Below is a small trained network, with its code and all its weights. Each question gives an input and a target symbol and asks what happens when units are switched off, that is, made to give their printed mean instead of their output.

import numpy as np


def w(rows, s, z=0):
    codes = np.array(rows[::2]) - 128.0
    scale = np.full(codes.shape[1], s)
    scale[-1] = z or s
    return codes * scale


def f(y):
    return np.maximum(y, 0)


def softmax(a):
    e = np.exp(a - a.max(-1, keepdims=True))
    return e / e.sum(-1, keepdims=True)


def log_softmax(a):
    a = a - a.max(-1, keepdims=True)
    return a - np.log(np.exp(a).sum(-1, keepdims=True))


def net(x, mask):
    ids = ['αεζηθμξτφψ'.index(c) for c in x.split()]
    T = len(ids)
    res = E[ids] + P[:T]
    r = res
    for j in range(3):
        rows = slice(2 * j, 2 * j + 2)
        q, k, v = (r @ M[0][rows].T for M in (Q, K, V))
        z = softmax(np.where(np.tri(T) > 0, q @ k.T / 2**0.5, -1e9)) @ v
        o = O[0][rows]
        res = res + np.where(mask[j], z, o[:, -1]) @ o[:, :-1]
    y = f(res @ A[0][:, :-1].T + A[0][:, -1])
    res = res + np.where(mask[3:11], y, B[0][:, -1]) @ B[0][:, :-1]
    return log_softmax(res[-1] @ U[:, :-1].T + U[:, -1])


Q, K, V, O, A, B = {}, {}, {}, {}, {}, {}
E = w([
[118,117,191,206],'α',
[77,176,11,103],'ε',
[213,191,72,136],'ζ',
[62,107,109,86],'η',
[100,148,161,29],'θ',
[55,97,221,154],'μ',
[157,232,69,63],'ξ',
[100,159,157,118],'τ',
[163,113,179,23],'φ',
[67,145,136,158],'ψ',
],0.012)
P = w([
[172,146,254,58],'0',
[131,129,107,63],'1',
[115,167,92,102],'2',
[124,116,249,111],'3',
[140,158,107,103],'4',
[173,105,119,97],'5',
[83,176,245,113],'6',
],0.0091)
Q[0] = w([
[152,81,254,186],'h1',
[137,106,111,98],'h1',
[155,183,182,75],'h2',
[188,18,159,89],'h2',
[64,77,12,156],'h3',
[164,67,182,67],'h3',
],0.01)
K[0] = w([
[94,70,7,115],'h1',
[118,88,200,80],'h1',
[216,88,158,171],'h2',
[57,159,77,181],'h2',
[154,141,174,90],'h3',
[124,116,107,101],'h3',
],0.013)
V[0] = w([
[153,92,61,75],'h1',
[141,212,89,59],'h1',
[109,219,34,254],'h2',
[47,131,60,197],'h2',
[196,146,129,221],'h3',
[163,57,66,216],'h3',
],0.0085)
O[0] = w([
[157,135,112,140,118],'h1',
[179,136,165,33,199],'h1',
[69,254,96,145,1],'h2',
[48,144,74,93,22],'h2',
[209,128,37,201,61],'h3',
[144,115,141,194,6],'h3',
],0.0077,0.0073)
A[0] = w([
[143,53,122,152,4],'n1',
[10,131,112,74,194],'n2',
[144,158,197,140,87],'n3',
[73,162,144,234,3],'n4',
[47,168,83,254,83],'n5',
[65,145,202,54,157],'n6',
[92,145,235,180,220],'n7',
[157,97,143,104,111],'n8',
],0.009,0.0057)
B[0] = w([
[214,125,187,149,133],'n1',
[165,66,162,193,178],'n2',
[106,127,73,64,159],'n3',
[204,28,153,77,128],'n4',
[148,191,134,151,128],'n5',
[27,171,53,226,248],'n6',
[254,97,68,124,190],'n7',
[90,224,178,157,178],'n8',
],0.0074,0.014)
U = w([
[132,61,112,254,133],'α',
[41,202,88,188,255],'ε',
[130,195,93,81,93],'ζ',
[71,111,138,141,171],'η',
[54,36,105,22,182],'θ',
[52,33,175,203,78],'μ',
[40,168,133,34,37],'ξ',
[142,152,93,95,127],'τ',
[138,56,213,154,42],'φ',
[105,100,57,199,189],'ψ',
],0.0078,0.0026)

Each question gives the input, a string of symbols that net reads in full, and the target symbol t.
The units are the heads (2 rows each of Q, K, V and O) and the neurons (one row each of A and B). Each row of codes is followed by its name. A weight is (code - 128) times the scale printed after its matrix; where a second scale follows, it is the last column's (O, A, B and U).
mask holds one flag per unit, heads first, then neurons. A switched-off unit (its flag False) gives its mean, the last column of its rows in O or B, instead of its output. The means were averaged over made-up inputs and are rounded, as every weight is.
A unit's drop is (log p(t) with every unit on - log p(t) with that unit switched off) / (log p(t) with every unit on - log p(t) with every unit switched off).
The circuit of an input: a set's keep is (log p(t) with only the set's units on - log p(t) with every unit switched off) / (log p(t) with every unit on - log p(t) with every unit switched off). Starting from all 11 units, units are removed one at a time, each time the one whose removal leaves the highest keep (on an exact tie, the one counted first), for as long as the keep stays at least 0.8.
units of the circuit, in order: the units of the circuit, biggest drop first
which heads matter: for each layer, one digit per head in row order, 1 if its drop is at least 0.15 and else 0, layers parted by /
drop when u is switched off: that unit's drop, to one decimal
input ε ξ η ψ τ ζ θ, target ε: which heads matter => 010
input φ ζ ε, target φ: units of the circuit, in order => h2
input ε ξ θ, target ε: units of the circuit, in order => n6, h2
input θ τ φ φ ε, target θ: units of the circuit, in order => h2, h3
input φ ζ ψ, target φ: units of the circuit, in order => h2, n6
input φ ζ μ φ ζ, target φ: which heads matter => 010
input φ φ φ μ ψ θ ε, target φ: which heads matter => 010
input μ η η, target μ: which heads matter => 100
input φ ξ η ε τ, target φ: drop when n1 is switched off => 0.1
input φ φ α, target φ: drop when n6 is switched off => 0.4
input α α μ, target α: drop when h1 is switched off => 0.4
input θ τ θ θ ε, target θ: drop when h2 is switched off => 0.5
